Each row has a name. Each piece below is followed by the name of the row it came from, unless a question asks for something else. Each question is about the rows just above it. Places in a row count from 0.

Columns, left to right: L Z Y R
bubo: 65.5 32.1 65.4 -39.4
kekem: -60.1 -28.9 6.4 -58.7
Nur: -68.7 -60.1 -28.9 6.5
Which column holds this, read top down? -39.4 -58.7 => R
Places of 65.5 in row bubo: => 0
q: -68.7 -60.1 -28.9 6.5 => Nur
Where do -60.1 -28.9 6.5 appear? => Nur
65.5 -60.1 is in which column, read top down? => L

Columns, left to right: J A F W X T
gufu: 6.8 2.7 12.8 35.7 17.0 -11.4
komi: -9.1 -9.3 -23.6 -83.9 -34.6 37.3
zeteb: -2.6 13.5 2.8 20.0 4.7 -13.8
sare: 25.2 19.6 19.6 19.6 19.5 16.8
-9.3 13.5 19.6 is in which column, read top down? => A
At which places does sare hold 19.6? => 1 2 3
Every place of 2.8 in zeteb: => 2

Columns, left to right: Q K M B D C H P
zeteb: 3.7 25.8 39.4 -22.9 6.7 20.8 5.3 20.9
fogez: 3.7 -31.7 39.4 -22.9 6.7 20.8 5.3 3.4
sare: 3.7 -31.7 39.4 -22.9 6.7 20.8 -22.9 46.3
The row with 3.7 25.8 39.4 -22.9 6.7 20.8 5.3 20.9 is => zeteb
Which row holds 3.7 -31.7 39.4 -22.9 6.7 20.8 -22.9 46.3? => sare
Every place of 20.8 in sare: => 5

Columns, left to right: Bisub mineb lupo rese zesaz kiti lelad tig
sare: 73.6 93.8 -24.6 53.6 25.6 51.1 -9.9 16.8
komi: 73.3 93.8 -24.9 -5.8 -58.4 1.0 -23.4 36.1
Gub: 31.0 73.3 93.8 23.3 9.8 53.7 -17.8 -17.8
kekem: 31.0 73.3 93.8 -24.6 9.8 53.7 -17.8 41.5
Give the next 3 entries after 73.3 93.8 -24.6. => 9.8 53.7 -17.8
Places of 53.7 in row Gub: => 5
The next 3 entries after 31.0 73.3 93.8 -24.6: => 9.8 53.7 -17.8

Columns, left to right: S N U V G E
sare: 68.9 78.8 55.3 -47.2 -18.3 -33.5
zeteb: 10.8 1.3 -7.1 -59.2 66.0 16.0
Bup: -80.7 74.6 11.6 56.1 -57.3 -43.4
kekem: -56.1 -75.2 -39.5 75.7 71.9 26.5
bubo: -15.3 -30.3 29.4 76.7 -18.1 69.3
komi: 23.9 23.9 -3.2 -82.4 36.6 -54.2
fogez: 67.7 76.0 75.4 -89.1 6.5 -7.6
Nur: 76.2 72.4 68.2 -80.7 74.5 -16.8
Taz: 49.2 23.9 -3.2 -82.4 36.6 61.0
gufu: -21.9 -63.5 -37.5 73.6 -28.6 51.0
sepa: -82.5 76.6 79.8 -39.5 36.1 -24.0
Gub: -46.5 -9.3 -9.4 73.2 -49.8 -18.6
Places of -82.4 in row komi: => 3
What are the next 3 entries after 76.2 72.4? => 68.2 -80.7 74.5
What are the next 3 entries after 67.7 76.0? => 75.4 -89.1 6.5
q: -80.7 74.5 => Nur
Which column holds 67.7 76.2 top down? => S

Columns, left to right: buk fufe rosif napo gumur
kekem: -17.3 -22.5 -30.0 -18.8 -27.2
Nur: -13.1 22.5 -37.9 41.7 -13.1
komi: -62.9 40.7 -59.7 -12.5 -72.0
bubo: -47.4 15.7 41.8 22.3 -7.5
Gub: 11.3 -20.2 29.6 -44.6 -44.6
fogez: -13.1 22.5 -37.9 -6.1 -43.7
sepa: 13.3 43.0 -81.3 30.6 29.5
gufu: 27.0 -18.3 17.1 -31.6 14.7
sare: -48.8 12.2 -48.8 -5.4 -48.8
Bup: -5.8 -4.7 32.5 -45.6 -44.6
zeteb: -19.9 29.6 40.3 20.3 56.8
Every place of 41.7 in Nur: => 3
At which places does Gub hold 29.6? => 2
27.0 -18.3 17.1 -31.6 14.7 is in which row? => gufu
q: -20.2 29.6 => Gub
Places of -48.8 in row sare: => 0 2 4
41.7 -12.5 22.3 is in which column, read top down? => napo

Columns, left to right: nodu nunet vogim Bub Meduk sel Ninev nisar Mese
komi: 2.3 7.7 -13.0 28.9 23.1 31.7 -43.1 -17.1 -28.2
sare: 2.4 9.9 -17.2 25.4 16.7 21.8 -51.1 -0.7 -20.4
fogez: 1.1 9.5 -12.8 10.8 2.5 11.3 -7.2 -25.1 -18.7
sepa: -21.1 22.2 -34.1 -23.1 -43.9 -23.6 51.4 -50.5 -18.8
Bup: 29.2 -37.0 56.6 -18.5 24.5 -27.1 25.1 79.0 71.2
q: 1.1 9.5 -12.8 10.8 2.5 11.3 -7.2 => fogez
1.1 -21.1 29.2 is in which column, read top down? => nodu
The next 3 entries after 56.6 -18.5 24.5 -27.1: => 25.1 79.0 71.2

Columns, left to right: rebad tage vam faz devu
komi: -77.3 7.1 -36.5 -90.4 -51.8
Gub: 52.8 38.1 3.7 47.1 19.8
kekem: -66.6 -39.8 -39.8 -66.6 -66.6
Taz: 4.3 -46.7 30.6 4.3 4.3
Bup: -77.3 7.1 9.8 7.6 -11.3
bubo: -1.8 -46.7 24.7 -23.7 -1.5
fogez: -66.7 7.1 9.8 7.6 3.5
Places of 4.3 in row Taz: => 0 3 4
q: -66.7 7.1 9.8 7.6 3.5 => fogez
Places of -66.6 in row kekem: => 0 3 4

Columns, left to right: Siz lup puvid Sem Geru
komi: 65.1 65.1 63.8 41.2 -36.1
gufu: 7.0 26.7 38.7 -39.3 21.0
fogez: 51.7 49.2 -26.1 -62.3 53.7
Nur: 11.4 -36.2 -53.1 60.9 -28.3
kekem: 25.2 -30.7 58.5 68.4 -13.4
Taz: -0.3 52.5 -39.1 -13.9 22.6
Bup: 59.5 8.8 46.9 -0.7 51.0
zeteb: 11.4 -36.2 -53.1 60.9 11.4
sepa: -12.0 -14.9 -4.1 -36.8 -1.1
Every place of 60.9 in Nur: => 3
At which places does zeteb hold -36.2? => 1

Columns, left to right: nimeg gikiv ves fot Viviv
bubo: -27.1 65.4 -79.4 -28.6 -65.3
gufu: 42.3 -69.1 92.5 45.0 55.5
zeteb: 10.8 -69.1 10.8 10.8 10.8
Which column holds 42.3 10.8 top down? => nimeg
Places of 10.8 in row zeteb: => 0 2 3 4
Which column holds 55.5 10.8 top down? => Viviv
Where do -27.1 65.4 appear? => bubo
65.4 -79.4 is in which row? => bubo

Columns, left to right: mize ledud sur Dap biti romi Zerap Lanaz fofu
Nur: -74.5 -8.8 -50.4 10.5 51.4 10.0 69.4 93.2 19.2
bubo: -85.3 -9.5 -59.1 8.2 65.5 11.4 70.5 96.3 24.3
zeteb: -85.3 -9.5 -59.1 8.2 65.5 11.4 70.5 96.3 20.9
fogez: -59.0 8.2 65.5 11.4 62.5 11.0 69.6 95.9 21.1
Taz: -62.7 -9.1 -65.2 13.1 53.5 -9.3 68.6 90.3 17.5
kekem: -71.1 65.5 8.2 12.9 41.5 1.1 67.7 91.0 18.0
q: -85.3 -9.5 -59.1 8.2 65.5 11.4 70.5 96.3 24.3 => bubo
q: -59.0 8.2 65.5 11.4 62.5 11.0 69.6 95.9 21.1 => fogez

Columns, left to right: razut Risor zus Sivol tefi
Nur: -83.0 -82.9 64.9 -82.9 -82.9
bubo: 12.2 -29.6 -40.5 91.0 20.0
komi: -18.4 -63.6 -1.5 9.9 -9.7
fogez: 6.6 -23.8 -58.2 27.6 75.2
gufu: 20.4 11.5 -33.3 91.6 31.0
Which column holds 91.0 9.9 top down? => Sivol
Where do 6.6 -23.8 -58.2 27.6 75.2 appear? => fogez
q: -83.0 -82.9 64.9 -82.9 -82.9 => Nur
Every place of -83.0 in Nur: => 0

Columns, left to right: figi bogo dumo Susi Rof Tizab Sis koz
Gub: 29.6 -44.0 21.1 -4.4 -2.2 4.0 79.3 95.7
Taz: -30.4 21.1 -44.0 18.4 52.9 -93.5 -8.8 -19.2
sare: -30.4 21.1 -44.0 18.4 52.9 -93.5 -18.6 -43.9
Where do -30.4 21.1 -44.0 18.4 52.9 -93.5 -8.8 -19.2 appear? => Taz
The next 3 entries after -44.0 21.1 -4.4: => -2.2 4.0 79.3
The row with -30.4 21.1 -44.0 18.4 52.9 -93.5 -18.6 -43.9 is => sare
Which column holds -30.4 -30.4 top down? => figi
q: -93.5 -8.8 => Taz
Which column holds -8.8 -18.6 top down? => Sis

